Below are the code and all the weights of a small trained network. Each question names an input and a class and asks about switching units off, where a switched-off unit gives its printed mean instead of its output.

import numpy as np


def w(rows, s, z=0):
    codes = np.array(rows[::2]) - 128.0
    scale = np.full(codes.shape[1], s)
    scale[-1] = z or s
    return codes * scale


def norm(h):
    return h / np.sqrt((h * h).mean(-1, keepdims=True) + 1e-5)


def f(y):
    return np.maximum(y, 0)


def log_softmax(a):
    a = a - a.max(-1, keepdims=True)
    return a - np.log(np.exp(a).sum(-1, keepdims=True))


def net(x, mask):
    res = np.array(x, float).reshape(1, 8) / 4 @ E
    u = 0
    for l in range(4):
        y = f(norm(res) @ A[l][:, :-1].T + A[l][:, -1])
        res = res + np.where(mask[u : u + 16], y, B[l][:, -1]) @ B[l][:, :-1]
        u += 16
    return log_softmax(norm(res)[-1] @ U[:, :-1].T + U[:, -1])


A, B = {}, {}
E = w([
[10,204,110,57],'x0',
[125,128,129,127],'x1',
[129,129,128,126],'x2',
[128,130,127,128],'x3',
[122,16,135,18],'x4',
[127,126,129,127],'x5',
[141,151,240,102],'x6',
[44,60,165,199],'x7',
],0.012)
A[0] = w([
[133,131,175,128,73],'L0N1',
[197,152,116,74,3],'L0N2',
[49,122,132,144,144],'L0N3',
[120,77,156,184,85],'L0N4',
[252,103,131,141,47],'L0N5',
[125,81,28,106,71],'L0N6',
[127,212,138,211,91],'L0N7',
[156,167,169,123,64],'L0N8',
[125,199,101,56,206],'L0N9',
[113,77,143,80,120],'L0N10',
[190,202,101,130,84],'L0N11',
[169,102,109,41,108],'L0N12',
[114,69,137,87,115],'L0N13',
[125,121,126,110,111],'L0N14',
[148,138,55,151,67],'L0N15',
[162,140,234,72,88],'L0N16',
],0.03,0.0072)
B[0] = w([
[130,139,112,93,153],'L0N1',
[91,171,123,210,180],'L0N2',
[163,143,207,117,205],'L0N3',
[178,108,193,96,193],'L0N4',
[254,174,130,127,235],'L0N5',
[97,175,75,66,189],'L0N6',
[104,29,51,128,243],'L0N7',
[91,143,97,109,168],'L0N8',
[78,165,211,170,254],'L0N9',
[120,66,93,152,193],'L0N10',
[94,160,105,226,210],'L0N11',
[100,115,94,210,206],'L0N12',
[123,63,96,154,190],'L0N13',
[122,119,125,138,142],'L0N14',
[93,161,85,76,177],'L0N15',
[91,170,71,53,230],'L0N16',
],0.06,0.014)
A[1] = w([
[120,85,198,87,67],'L1N1',
[103,90,99,153,120],'L1N2',
[130,144,131,122,109],'L1N3',
[93,159,204,133,103],'L1N4',
[81,170,81,20,100],'L1N5',
[98,141,119,97,74],'L1N6',
[89,160,80,40,70],'L1N7',
[108,145,177,140,85],'L1N8',
[141,151,142,136,26],'L1N9',
[105,126,138,125,106],'L1N10',
[213,146,122,109,1],'L1N11',
[143,126,162,70,125],'L1N12',
[105,149,100,78,83],'L1N13',
[4,105,187,157,117],'L1N14',
[69,147,201,124,89],'L1N15',
[89,65,57,163,91],'L1N16',
],0.028,0.0052)
B[1] = w([
[101,138,220,184,170],'L1N1',
[138,78,102,140,187],'L1N2',
[128,104,122,132,133],'L1N3',
[222,117,170,125,175],'L1N4',
[76,179,116,39,197],'L1N5',
[131,170,106,126,148],'L1N6',
[81,162,141,46,184],'L1N7',
[187,124,148,125,156],'L1N8',
[110,113,142,145,131],'L1N9',
[140,141,113,126,145],'L1N10',
[224,148,135,110,173],'L1N11',
[106,105,159,172,165],'L1N12',
[102,149,124,82,159],'L1N13',
[254,182,59,107,255],'L1N14',
[213,140,99,105,185],'L1N15',
[107,16,75,115,232],'L1N16',
],0.048,0.016)
A[2] = w([
[142,142,153,98,92],'L2N1',
[122,84,178,103,111],'L2N2',
[179,161,185,80,68],'L2N3',
[66,136,191,126,52],'L2N4',
[108,134,151,132,56],'L2N5',
[99,149,127,105,59],'L2N6',
[105,150,119,97,61],'L2N7',
[69,151,166,90,111],'L2N8',
[102,150,141,112,67],'L2N9',
[114,22,255,55,122],'L2N10',
[111,121,161,87,126],'L2N11',
[73,181,111,67,32],'L2N12',
[77,110,222,89,143],'L2N13',
[106,149,145,159,87],'L2N14',
[93,98,190,129,98],'L2N15',
[72,112,156,110,2],'L2N16',
],0.022,0.0048)
B[2] = w([
[135,132,119,157,171],'L2N1',
[108,169,111,175,174],'L2N2',
[171,82,200,57,239],'L2N3',
[159,132,105,226,146],'L2N4',
[124,110,147,140,130],'L2N5',
[128,117,150,82,158],'L2N6',
[95,134,146,94,168],'L2N7',
[108,139,121,106,179],'L2N8',
[129,105,133,100,148],'L2N9',
[50,240,74,251,255],'L2N10',
[80,129,106,163,167],'L2N11',
[71,160,111,30,222],'L2N12',
[50,114,201,171,184],'L2N13',
[108,130,135,164,139],'L2N14',
[124,156,170,185,154],'L2N15',
[85,177,45,206,142],'L2N16',
],0.034,0.0071)
A[3] = w([
[109,107,150,123,2],'L3N1',
[107,137,136,108,82],'L3N2',
[105,126,157,125,82],'L3N3',
[88,216,164,142,147],'L3N4',
[179,130,153,112,160],'L3N5',
[77,135,202,162,142],'L3N6',
[118,143,164,105,87],'L3N7',
[121,203,73,171,158],'L3N8',
[90,109,186,97,85],'L3N9',
[117,96,253,119,113],'L3N10',
[207,169,149,123,84],'L3N11',
[141,177,93,124,189],'L3N12',
[112,102,166,113,6],'L3N13',
[101,124,162,87,40],'L3N14',
[62,137,228,140,100],'L3N15',
[59,201,109,139,139],'L3N16',
],0.024,0.0059)
B[3] = w([
[111,84,92,95,128],'L3N1',
[105,127,134,108,142],'L3N2',
[146,114,154,149,134],'L3N3',
[69,115,80,162,195],'L3N4',
[159,133,187,122,189],'L3N5',
[98,195,105,214,157],'L3N6',
[137,110,108,129,142],'L3N7',
[76,97,243,89,251],'L3N8',
[48,69,147,104,143],'L3N9',
[93,246,141,193,159],'L3N10',
[194,56,235,89,223],'L3N11',
[94,59,254,61,229],'L3N12',
[85,50,79,96,128],'L3N13',
[47,92,139,105,144],'L3N14',
[59,214,97,201,159],'L3N15',
[82,132,222,117,210],'L3N16',
],0.035,0.012)
U = w([
[127,35,47,163,95],'0',
[250,146,169,104,58],'1',
[60,158,191,229,41],'2',
[56,159,116,12,42],'3',
[120,113,126,129,254],'4',
[121,126,127,124,221],'5',
[122,119,124,132,207],'6',
],0.013,0.0067)

Each question gives the input, the list of numbers given to net, and the class t.
The units are the neurons (one row each of A and B). Each row of codes is followed by its name. A weight is (code - 128) times the scale printed after its matrix; where a second scale follows, it is the last column's (A, B and U).
mask holds one flag per neuron, layer by layer. A switched-off neuron (its flag False) gives its mean, the last column of its row in B, instead of its output. The means were averaged over made-up inputs and are rounded, as every weight is.
A unit's drop is (log p(t) with every unit on - log p(t) with that unit switched off) / (log p(t) with every unit on - log p(t) with every unit switched off).
The circuit of an input: a set's keep is (log p(t) with only the set's units on - log p(t) with every unit switched off) / (log p(t) with every unit on - log p(t) with every unit switched off). Starting from the 12 units with the biggest drops (on a tie, the unit counted first), units are removed one at a time, each time the one whose removal leaves the highest keep (on an exact tie, the one counted first), for as long as the keep stays at least 0.8.
circuit, biggest first: the units of the circuit, biggest drop first
unit that matters most: the unit with the biggest drop
k most important neurons of layer l: the k neurons of layer l with the biggest drops, biggest first
drop of u: that unit's drop, to one decimal
input [-6,-5,-1,-1,7,-5,6,-4], class 0: unit that matters most => L0N12
input [-5,-7,-2,8,-5,-6,6,7], class 2: 2 most important neurons of layer 1 => [L1N14 L1N1]
input [8,-6,4,-5,-5,7,7,-1], class 1: circuit, biggest first => [L0N9 L1N14]
input [6,0,4,8,-4,3,0,-5], class 1: circuit, biggest first => [L0N9 L1N14 L1N4]
input [-7,-8,4,7,3,-5,-7,8], class 2: circuit, biggest first => [L0N4 L1N14 L2N10]
input [8,-3,-4,1,6,8,-1,0], class 1: circuit, biggest first => [L0N9 L1N14]
input [0,-2,3,-3,7,3,6,8], class 2: 3 most important neurons of layer 0 => [L0N4 L0N11 L0N7]
input [-8,-4,5,1,6,-7,7,7], class 1: circuit, biggest first => [L0N9 L0N7]
input [-8,5,-2,6,8,-1,3,3], class 0: 2 most important neurons of layer 0 => [L0N13 L0N10]
input [6,2,6,-7,5,3,1,3], class 1: 2 most important neurons of layer 0 => [L0N7 L0N3]
input [0,-2,-2,-4,-1,-5,7,8], class 2: 4 most important neurons of layer 0 => [L0N4 L0N3 L0N6 L0N15]
input [8,-8,8,6,7,-5,-2,-1], class 1: 4 most important neurons of layer 0 => [L0N9 L0N7 L0N3 L0N11]
input [2,-6,6,2,6,-5,5,1], class 0: 3 most important neurons of layer 0 => [L0N10 L0N13 L0N12]
input [-3,5,3,0,8,-1,-7,-6], class 0: circuit, biggest first => [L0N12]
input [4,-4,-6,1,5,-7,-4,8], class 2: 2 most important neurons of layer 0 => [L0N3 L0N9]
input [-7,2,4,-5,6,5,1,8], class 2: 2 most important neurons of layer 0 => [L0N4 L0N7]
input [-7,-5,-6,1,-8,-1,8,4], class 0: 2 most important neurons of layer 0 => [L0N7 L0N6]
input [8,7,1,6,-3,3,3,8], class 1: 2 most important neurons of layer 0 => [L0N5 L0N4]
input [-6,-3,-2,-3,2,1,7,-7], class 2: 2 most important neurons of layer 0 => [L0N2 L0N12]
input [-7,-4,5,-4,5,6,-5,-1], class 1: circuit, biggest first => [L0N5]
input [-4,6,-4,2,-3,7,7,5], class 3: 2 most important neurons of layer 0 => [L0N16 L0N9]
input [6,4,-3,5,-7,5,3,8], class 2: 3 most important neurons of layer 0 => [L0N3 L0N11 L0N12]
input [1,1,7,-5,-2,3,3,8], class 2: 2 most important neurons of layer 0 => [L0N9 L0N5]
input [6,-1,0,7,3,4,5,2], class 1: drop of L0N9 => 0.2
input [5,3,5,3,-7,2,-2,1], class 0: drop of L0N7 => 0.8
input [1,4,-3,-7,-3,-2,-1,4], class 2: drop of L0N3 => 1.1
input [-1,3,4,-8,-7,5,-6,-3], class 0: circuit, biggest first => [L0N7]
input [1,7,7,4,2,-6,2,7], class 2: drop of L0N9 => 0.1
